Below is a small trained network, with its code and all its weights. Each question gives an input and a class and asks what happens when units are switched off, that is, made to give their printed mean instead of their output.

import numpy as np


def w(rows, s, z=0):
    codes = np.array(rows[::2]) - 128.0
    scale = np.full(codes.shape[1], s)
    scale[-1] = z or s
    return codes * scale


def f(y):
    return np.maximum(y, 0)


def log_softmax(a):
    a = a - a.max(-1, keepdims=True)
    return a - np.log(np.exp(a).sum(-1, keepdims=True))


def net(x, mask):
    res = np.array(x, float).reshape(1, 8) / 4 @ E
    y = f(res @ A[0][:, :-1].T + A[0][:, -1])
    res = res + np.where(mask, y, B[0][:, -1]) @ B[0][:, :-1]
    return log_softmax(res[-1] @ U[:, :-1].T + U[:, -1])


A, B = {}, {}
E = w([
[127,124,122,127,133,124],'x0',
[118,117,119,135,137,131],'x1',
[189,165,87,60,232,210],'x2',
[114,153,188,226,244,66],'x3',
[2,236,161,52,157,102],'x4',
[136,132,136,125,124,126],'x5',
[114,123,131,134,132,138],'x6',
[123,123,129,129,127,129],'x7',
],0.012)
A[0] = w([
[157,111,138,208,136,89,146],'n0',
[73,136,168,142,187,82,81],'n1',
[92,187,143,51,150,129,120],'n2',
[83,150,183,107,92,100,214],'n3',
[165,97,136,174,111,112,255],'n4',
[141,113,162,174,144,91,73],'n5',
[173,166,147,138,246,136,102],'n6',
],0.013,0.0072)
B[0] = w([
[96,146,227,56,147,174,219],'n0',
[152,179,132,197,157,75,220],'n1',
[41,185,122,54,244,118,236],'n2',
[117,103,49,203,161,34,224],'n3',
[95,130,182,45,59,185,236],'n4',
[125,193,229,95,194,152,181],'n5',
[108,2,87,116,7,103,252],'n6',
],0.0097,0.014)
U = w([
[139,60,158,126,43,164,254],'0',
[69,180,192,63,181,172,64],'1',
[81,118,66,144,144,77,209],'2',
[127,177,152,223,192,84,12],'3',
[255,92,66,81,131,249,78],'4',
],0.0099,0.0071)

Each question gives the input, the list of numbers given to net, and the class t.
The units are the neurons (one row each of A and B). Each row of codes is followed by its name. A weight is (code - 128) times the scale printed after its matrix; where a second scale follows, it is the last column's (A, B and U).
mask holds one flag per neuron, in row order. A switched-off neuron (its flag False) gives its mean, the last column of its row in B, instead of its output. The means were averaged over made-up inputs and are rounded, as every weight is.
A unit's drop is (log p(t) with every unit on - log p(t) with that unit switched off) / (log p(t) with every unit on - log p(t) with every unit switched off).
The circuit of an input: a set's keep is (log p(t) with only the set's units on - log p(t) with every unit switched off) / (log p(t) with every unit on - log p(t) with every unit switched off). Starting from all 7 units, units are removed one at a time, each time the one whose removal leaves the highest keep (on an exact tie, the one counted first), for as long as the keep stays at least 0.8.
circuit, biggest first: the units of the circuit, biggest drop first
unit that matters most: the unit with the biggest drop
top k neurons: the k neurons with the biggest drops, biggest first
drop when u is switched off: that unit's drop, to one decimal
input [3,-4,-2,-4,7,-5,0,0], class 2: circuit, biggest first -> n3
input [0,-3,8,0,-1,8,-8,2], class 4: top 2 neurons -> n3; n4
input [6,0,-5,1,6,-7,-8,0], class 3: circuit, biggest first -> n1; n4
input [7,-2,4,1,2,-8,-3,2], class 2: top 2 neurons -> n0; n4
input [8,4,0,2,-8,-7,-2,3], class 1: top 2 neurons -> n0; n6
input [5,3,-8,4,2,-2,-7,-6], class 3: top 2 neurons -> n3; n1
input [3,4,1,-2,-5,4,-1,-8], class 4: top 2 neurons -> n6; n3
input [-1,-8,-8,3,1,6,-2,-1], class 3: top 4 neurons -> n3; n2; n1; n6
input [3,2,1,4,-3,-7,4,-1], class 0: top 2 neurons -> n2; n6
input [1,-2,0,-6,2,2,7,-5], class 2: top 4 neurons -> n0; n4; n5; n3
input [-2,-5,1,-2,-1,-5,0,5], class 4: top 2 neurons -> n6; n2
input [-5,-2,-1,1,-6,-5,-7,8], class 1: top 4 neurons -> n6; n0; n5; n3
input [7,-3,0,4,-8,0,-4,3], class 1: top 2 neurons -> n0; n5
input [5,-4,4,6,8,-2,1,-7], class 2: unit that matters most -> n6
input [7,-4,6,-1,-1,6,-8,6], class 4: top 2 neurons -> n3; n4
input [-7,4,0,3,5,6,-5,-5], class 3: top 2 neurons -> n1; n4
input [1,5,-1,8,-3,6,7,-3], class 1: top 2 neurons -> n5; n0
input [5,8,-3,2,-4,-3,-5,7], class 1: top 3 neurons -> n6; n0; n5
input [-5,3,7,2,-8,0,0,6], class 0: drop when n6 is switched off -> 0.6
input [4,1,0,7,4,7,-5,-6], class 3: circuit, biggest first -> n1
input [-2,2,-6,2,-4,-4,-7,-5], class 1: drop when n0 is switched off -> 0.2
input [-3,8,4,4,3,-7,3,1], class 2: drop when n6 is switched off -> 0.3
input [6,-8,-1,3,3,6,-4,7], class 3: circuit, biggest first -> n1; n4
input [-8,3,1,6,2,7,-3,8], class 2: drop when n6 is switched off -> 2.0
